Here is a tiny trained network, its code and every weight. The questions are about switching its units off for an input and a class, where a switched-off unit gives its printed mean instead of its output.

import numpy as np


def w(rows, s, z=0):
    codes = np.array(rows[::2]) - 128.0
    scale = np.full(codes.shape[1], s)
    scale[-1] = z or s
    return codes * scale


def norm(h):
    return h / np.sqrt((h * h).mean(-1, keepdims=True) + 1e-5)


def f(y):
    return y / 2 * (1 + np.tanh(0.7978845608 * (y + 0.044715 * y**3)))


def log_softmax(a):
    a = a - a.max(-1, keepdims=True)
    return a - np.log(np.exp(a).sum(-1, keepdims=True))


def net(x, mask):
    res = np.array(x, float).reshape(1, 4) / 4 @ E
    u = 0
    for l in range(2):
        y = f(norm(res) @ A[l][:, :-1].T + A[l][:, -1])
        res = res + np.where(mask[u : u + 7], y, B[l][:, -1]) @ B[l][:, :-1]
        u += 7
    return log_softmax(norm(res)[-1] @ U[:, :-1].T + U[:, -1])


A, B = {}, {}
E = w([
[188,254,154,163,193],'x0',
[231,52,209,153,155],'x1',
[209,147,40,182,104],'x2',
[149,122,96,199,254],'x3',
],0.0073)
A[0] = w([
[55,143,109,77,157,124],'L0N0',
[139,144,59,150,162,150],'L0N1',
[147,148,179,163,52,57],'L0N2',
[125,113,204,104,109,121],'L0N3',
[12,158,112,51,135,2],'L0N4',
[98,123,134,32,74,214],'L0N5',
[136,29,87,161,154,108],'L0N6',
],0.011,0.0035)
B[0] = w([
[94,146,17,2,113,194],'L0N0',
[201,78,157,187,57,199],'L0N1',
[88,19,110,220,117,145],'L0N2',
[123,134,237,88,56,170],'L0N3',
[38,236,1,137,73,221],'L0N4',
[196,156,115,38,72,254],'L0N5',
[164,66,3,90,239,210],'L0N6',
],0.0066,0.0055)
A[1] = w([
[167,128,98,200,61,154],'L1N0',
[136,112,210,83,98,134],'L1N1',
[192,169,230,172,188,200],'L1N2',
[206,153,47,165,149,194],'L1N3',
[177,207,72,246,141,3],'L1N4',
[146,168,103,239,131,95],'L1N5',
[80,210,130,117,101,130],'L1N6',
],0.012,0.003)
B[1] = w([
[140,214,163,150,161,191],'L1N0',
[182,80,179,74,145,165],'L1N1',
[56,184,118,107,203,217],'L1N2',
[154,80,150,202,129,254],'L1N3',
[75,100,221,154,2,215],'L1N4',
[69,145,182,247,7,186],'L1N5',
[106,113,104,146,164,199],'L1N6',
],0.01,0.0079)
U = w([
[103,133,151,252,79,148],'0',
[185,52,152,42,85,92],'1',
[113,157,164,106,217,117],'2',
[208,139,73,126,80,2],'3',
[176,17,58,187,173,153],'4',
[87,162,26,73,105,209],'5',
],0.019,0.0049)

Each question gives the input, the list of numbers given to net, and the class t.
The units are the neurons (one row each of A and B). Each row of codes is followed by its name. A weight is (code - 128) times the scale printed after its matrix; where a second scale follows, it is the last column's (A, B and U).
mask holds one flag per neuron, layer by layer. A switched-off neuron (its flag False) gives its mean, the last column of its row in B, instead of its output. The means were averaged over made-up inputs and are rounded, as every weight is.
A unit's drop is (log p(t) with every unit on - log p(t) with that unit switched off) / (log p(t) with every unit on - log p(t) with every unit switched off).
The circuit of an input: a set's keep is (log p(t) with only the set's units on - log p(t) with every unit switched off) / (log p(t) with every unit on - log p(t) with every unit switched off). Starting from the 12 units with the biggest drops (on a tie, the unit counted first), units are removed one at a time, each time the one whose removal leaves the highest keep (on an exact tie, the one counted first), for as long as the keep stays at least 0.8.
circuit, biggest first: the units of the circuit, biggest drop first
k most important neurons: the k neurons with the biggest drops, biggest first
top k neurons in layer l: the k neurons of layer l with the biggest drops, biggest first
drop when u is switched off: that unit's drop, to one decimal
input [5,-6,-8,6], class 5: circuit, biggest first -> [L0N0; L0N4]
input [-2,3,-7,5], class 2: circuit, biggest first -> [L1N3]
input [1,0,-4,7], class 2: top 2 neurons in layer 1 -> [L1N2; L1N4]
input [-8,4,8,-4], class 4: circuit, biggest first -> [L0N6; L1N4]
input [-1,8,-1,-1], class 2: top 2 neurons in layer 0 -> [L0N0; L0N5]
input [4,3,2,-6], class 1: top 2 neurons in layer 0 -> [L0N3; L0N4]
input [4,0,2,-8], class 1: 2 most important neurons -> [L0N4; L1N1]
input [7,2,0,-6], class 2: 2 most important neurons -> [L1N2; L0N4]
input [3,6,2,-6], class 1: 2 most important neurons -> [L1N1; L0N3]
input [-5,-1,3,-1], class 4: top 2 neurons in layer 0 -> [L0N6; L0N3]
input [1,0,-3,-1], class 5: drop when L0N4 is switched off -> 0.6
input [-1,7,-4,1], class 2: drop when L0N0 is switched off -> 0.2
input [-6,-4,3,6], class 4: drop when L0N6 is switched off -> 0.5
input [-1,2,0,3], class 4: circuit, biggest first -> [L0N6]
